Below is a small trained network, with its code and all its weights. Each question gives an input and a class and asks what happens when units are switched off, that is, made to give their printed mean instead of their output.

import numpy as np


def w(rows, s, z=0):
    codes = np.array(rows[::2]) - 128.0
    scale = np.full(codes.shape[1], s)
    scale[-1] = z or s
    return codes * scale


def f(y):
    return np.maximum(y, 0)


def log_softmax(a):
    a = a - a.max(-1, keepdims=True)
    return a - np.log(np.exp(a).sum(-1, keepdims=True))


def net(x, mask):
    res = np.array(x, float).reshape(1, 4) / 4 @ E
    y = f(res @ A[0][:, :-1].T + A[0][:, -1])
    res = res + np.where(mask, y, B[0][:, -1]) @ B[0][:, :-1]
    return log_softmax(res[-1] @ U[:, :-1].T + U[:, -1])


A, B = {}, {}
E = w([
[117,110,143,134],'x0',
[155,115,102,153],'x1',
[164,9,142,20],'x2',
[254,177,196,194],'x3',
],0.0079)
A[0] = w([
[75,209,63,231,123],'n0',
[106,164,130,155,31],'n1',
[178,141,93,58,118],'n2',
[109,184,189,16,71],'n3',
[106,197,109,201,2],'n4',
[227,81,208,208,136],'n5',
[132,139,106,180,25],'n6',
[209,70,104,116,222],'n7',
[167,141,237,153,24],'n8',
[181,61,32,212,171],'n9',
[41,60,2,109,201],'n10',
[174,45,90,15,177],'n11',
[42,93,212,134,219],'n12',
[131,209,80,154,11],'n13',
[207,179,104,127,28],'n14',
],0.0095,0.0027)
B[0] = w([
[117,78,104,217,254],'n0',
[107,66,175,180,157],'n1',
[79,113,227,189,159],'n2',
[86,137,60,172,157],'n3',
[73,113,253,248,202],'n4',
[112,254,23,180,233],'n5',
[66,89,155,114,152],'n6',
[21,98,104,246,198],'n7',
[250,166,74,110,184],'n8',
[37,176,101,68,168],'n9',
[251,224,10,205,249],'n10',
[61,94,139,232,241],'n11',
[215,195,99,162,186],'n12',
[94,98,194,176,181],'n13',
[181,203,160,115,170],'n14',
],0.0058,0.0081)
U = w([
[185,254,35,149,104],'0',
[53,92,155,200,167],'1',
[75,230,84,139,231],'2',
[119,183,109,151,252],'3',
[120,136,181,93,28],'4',
],0.008,0.0033)

Each question gives the input, the list of numbers given to net, and the class t.
The units are the neurons (one row each of A and B). Each row of codes is followed by its name. A weight is (code - 128) times the scale printed after its matrix; where a second scale follows, it is the last column's (A, B and U).
mask holds one flag per neuron, in row order. A switched-off neuron (its flag False) gives its mean, the last column of its row in B, instead of its output. The means were averaged over made-up inputs and are rounded, as every weight is.
A unit's drop is (log p(t) with every unit on - log p(t) with that unit switched off) / (log p(t) with every unit on - log p(t) with every unit switched off).
The circuit of an input: a set's keep is (log p(t) with only the set's units on - log p(t) with every unit switched off) / (log p(t) with every unit on - log p(t) with every unit switched off). Starting from the 12 units with the biggest drops (on a tie, the unit counted first), units are removed one at a time, each time the one whose removal leaves the highest keep (on an exact tie, the one counted first), for as long as the keep stays at least 0.8.
units of the circuit, in order: the units of the circuit, biggest drop first
top k neurons: the k neurons with the biggest drops, biggest first
drop when u is switched off: that unit's drop, to one decimal
input [-4,2,5,-6], class 0: top neuron => (n10)
input [-3,1,-4,2], class 1: units of the circuit, in order => (n10 n4)
input [-4,4,-6,-5], class 1: top 2 neurons => (n0 n5)
input [-1,-7,-7,-7], class 0: top 4 neurons => (n10 n12 n11 n7)
input [4,-2,-8,6], class 1: top 4 neurons => (n4 n10 n0 n13)
input [6,-8,-8,4], class 1: top 3 neurons => (n4 n10 n0)
input [-4,-2,5,1], class 1: units of the circuit, in order => (n11 n10)
input [-2,6,7,4], class 1: top 4 neurons => (n7 n11 n10 n2)
input [6,2,-7,-5], class 1: top 3 neurons => (n0 n4 n5)
input [6,-8,8,-8], class 0: top 3 neurons => (n10 n12 n4)
input [-8,-2,0,-8], class 0: drop when n10 is switched off => 0.8
input [6,-5,-7,-1], class 1: drop when n8 is switched off => 0.0
input [-8,3,0,-8], class 0: drop when n10 is switched off => 1.0
input [-3,5,-1,-7], class 0: drop when n10 is switched off => 0.8
